Here is a tiny trained network, its code and every weight. The questions are about switching its units off for an input and a class, where a switched-off unit gives its printed mean instead of its output.

import numpy as np


def w(rows, s, z=0):
    codes = np.array(rows[::2]) - 128.0
    scale = np.full(codes.shape[1], s)
    scale[-1] = z or s
    return codes * scale


def f(y):
    return np.maximum(y, 0)


def log_softmax(a):
    a = a - a.max(-1, keepdims=True)
    return a - np.log(np.exp(a).sum(-1, keepdims=True))


def net(x, mask):
    res = np.array(x, float).reshape(1, 8) / 4 @ E
    y = f(res @ A[0][:, :-1].T + A[0][:, -1])
    res = res + np.where(mask, y, B[0][:, -1]) @ B[0][:, :-1]
    return log_softmax(res[-1] @ U[:, :-1].T + U[:, -1])


A, B = {}, {}
E = w([
[137,138,128,143,133,119,125,142,132,129,125,143],'x0',
[179,82,141,93,192,128,85,67,147,150,159,59],'x1',
[237,196,240,170,65,82,254,107,110,171,98,30],'x2',
[101,141,151,173,92,141,106,139,126,125,157,129],'x3',
[120,104,118,133,132,107,153,107,101,163,132,158],'x4',
[88,145,111,221,157,28,58,37,68,20,29,98],'x5',
[217,38,110,86,29,50,118,53,214,39,171,197],'x6',
[130,82,159,139,144,122,123,122,135,148,110,136],'x7',
],0.0081)
A[0] = w([
[2,185,135,137,236,152,146,145,125,243,89,65,70],'neuron 0',
[88,136,139,144,134,78,85,34,47,61,47,104,197],'neuron 1',
[206,163,157,154,101,140,175,118,90,146,104,96,87],'neuron 2',
[37,109,88,121,179,134,38,140,178,140,153,177,98],'neuron 3',
[84,156,115,195,200,46,130,54,101,33,51,94,130],'neuron 4',
[124,140,157,159,129,86,96,63,85,56,120,131,218],'neuron 5',
[141,168,215,97,96,99,159,86,110,139,74,86,133],'neuron 6',
[145,81,90,171,93,93,131,128,217,89,121,115,82],'neuron 7',
[78,162,103,170,203,170,136,182,78,156,83,42,132],'neuron 8',
[160,118,143,98,44,148,110,94,185,148,171,165,124],'neuron 9',
[162,42,153,95,93,49,148,96,156,56,184,208,94],'neuron 10',
[175,200,216,176,139,108,210,95,110,166,112,62,72],'neuron 11',
[30,85,47,97,199,179,79,117,164,100,120,169,53],'neuron 12',
[151,144,207,132,59,99,90,116,115,152,88,91,2],'neuron 13',
[128,160,136,172,194,211,149,132,144,137,92,135,109],'neuron 14',
[124,181,142,139,158,157,96,152,82,144,175,108,183],'neuron 15',
[177,147,184,150,89,132,162,91,113,142,103,136,66],'neuron 16',
[119,107,67,121,150,167,50,139,112,128,145,204,68],'neuron 17',
[104,141,146,166,211,174,146,162,60,185,135,107,88],'neuron 18',
[140,86,143,70,140,192,226,210,203,196,228,150,162],'neuron 19',
[199,148,188,131,87,54,198,141,140,128,135,97,54],'neuron 20',
[177,119,112,108,57,59,121,66,196,87,175,190,141],'neuron 21',
[163,109,137,75,87,200,151,196,161,194,175,130,180],'neuron 22',
[149,147,156,99,156,182,164,171,177,187,186,169,196],'neuron 23',
],0.0085,0.0024)
B[0] = w([
[184,98,77,103,70,244,199,80,193,151,71,67,238],'neuron 0',
[34,141,93,178,176,32,61,180,191,179,146,94,222],'neuron 1',
[155,112,219,100,145,126,148,102,58,88,177,227,191],'neuron 2',
[146,200,199,35,183,172,172,86,70,100,179,192,208],'neuron 3',
[27,77,105,221,187,53,33,174,152,176,187,89,230],'neuron 4',
[124,127,98,182,109,51,71,165,91,177,108,100,193],'neuron 5',
[108,181,176,119,152,122,157,140,94,70,191,153,194],'neuron 6',
[142,92,94,162,94,160,207,105,203,129,82,86,171],'neuron 7',
[185,64,79,153,98,174,173,106,172,143,34,80,221],'neuron 8',
[153,93,71,159,126,125,111,140,149,112,83,87,184],'neuron 9',
[129,107,73,110,86,210,157,115,199,82,99,88,214],'neuron 10',
[78,157,178,79,162,175,141,47,139,79,239,178,228],'neuron 11',
[116,169,235,54,187,136,151,47,79,109,152,185,218],'neuron 12',
[134,122,166,132,104,111,119,105,93,98,126,137,167],'neuron 13',
[134,153,84,119,97,145,160,106,107,126,97,54,174],'neuron 14',
[180,136,70,106,110,132,139,104,117,156,95,134,176],'neuron 15',
[139,76,158,112,170,126,122,56,119,97,168,123,173],'neuron 16',
[111,136,197,124,172,184,160,69,74,64,228,193,192],'neuron 17',
[164,71,75,143,14,184,156,160,149,99,45,103,202],'neuron 18',
[69,117,83,131,202,23,78,217,99,235,113,98,250],'neuron 19',
[138,149,193,92,137,154,131,80,73,62,144,176,199],'neuron 20',
[189,1,89,99,64,203,179,87,190,149,30,49,213],'neuron 21',
[50,123,107,134,147,29,31,188,141,169,191,117,222],'neuron 22',
[94,155,114,187,148,77,94,178,87,202,143,97,210],'neuron 23',
],0.0073,0.016)
U = w([
[110,155,78,185,181,17,42,196,147,219,142,91,251],'0',
[254,95,53,102,17,235,188,65,222,103,22,65,163],'1',
[175,219,251,47,189,177,160,24,75,36,192,220,11],'2',
],0.0062,0.0022)

Each question gives the input, the list of numbers given to net, and the class t.
The units are the neurons (one row each of A and B). Each row of codes is followed by its name. A weight is (code - 128) times the scale printed after its matrix; where a second scale follows, it is the last column's (A, B and U).
mask holds one flag per neuron, in row order. A switched-off neuron (its flag False) gives its mean, the last column of its row in B, instead of its output. The means were averaged over made-up inputs and are rounded, as every weight is.
A unit's drop is (log p(t) with every unit on - log p(t) with that unit switched off) / (log p(t) with every unit on - log p(t) with every unit switched off).
The circuit of an input: a set's keep is (log p(t) with only the set's units on - log p(t) with every unit switched off) / (log p(t) with every unit on - log p(t) with every unit switched off). Starting from the 12 units with the biggest drops (on a tie, the unit counted first), units are removed one at a time, each time the one whose removal leaves the highest keep (on an exact tie, the one counted first), for as long as the keep stays at least 0.8.
circuit, biggest first: the units of the circuit, biggest drop first
most important unit: the unit with the biggest drop
top k neurons: the k neurons with the biggest drops, biggest first
drop when u is switched off: that unit's drop, to one decimal
input [5,1,-5,0,4,6,-7,5], class 1: top 3 neurons : (neuron 0; neuron 8; neuron 19)
input [3,4,-2,-4,1,-7,-8,-6], class 1: top 3 neurons : (neuron 0; neuron 18; neuron 8)
input [-7,6,8,5,-1,-5,7,-2], class 2: circuit, biggest first : (neuron 20)
input [8,-3,-5,3,-7,-7,7,5], class 0: top 3 neurons : (neuron 19; neuron 22; neuron 0)
input [-1,2,8,-7,-5,3,-8,1], class 1: top 4 neurons : (neuron 8; neuron 0; neuron 18; neuron 12)
input [0,-5,-8,5,7,4,8,5], class 1: top 4 neurons : (neuron 21; neuron 10; neuron 7; neuron 11)
input [-8,-5,1,-1,2,-3,-4,3], class 1: top 4 neurons : (neuron 4; neuron 0; neuron 1; neuron 18)
input [-7,-3,-3,1,-7,2,1,-7], class 2: top 3 neurons : (neuron 19; neuron 22; neuron 23)
input [4,4,4,2,-5,-3,-2,-8], class 2: top 2 neurons : (neuron 4; neuron 1)
input [4,-4,4,2,5,2,3,3], class 2: top 2 neurons : (neuron 0; neuron 8)
input [-5,6,5,0,-7,5,-7,7], class 1: top 2 neurons : (neuron 0; neuron 8)
input [8,4,-8,6,3,-6,-2,2], class 2: top 3 neurons : (neuron 3; neuron 12; neuron 17)
input [4,-2,6,-5,-1,1,-7,-8], class 1: top 2 neurons : (neuron 8; neuron 0)
input [6,4,-6,8,-8,-5,4,8], class 2: most important unit : neuron 3
input [3,-3,-5,-6,4,4,3,2], class 2: drop when neuron 22 is switched off : 0.3
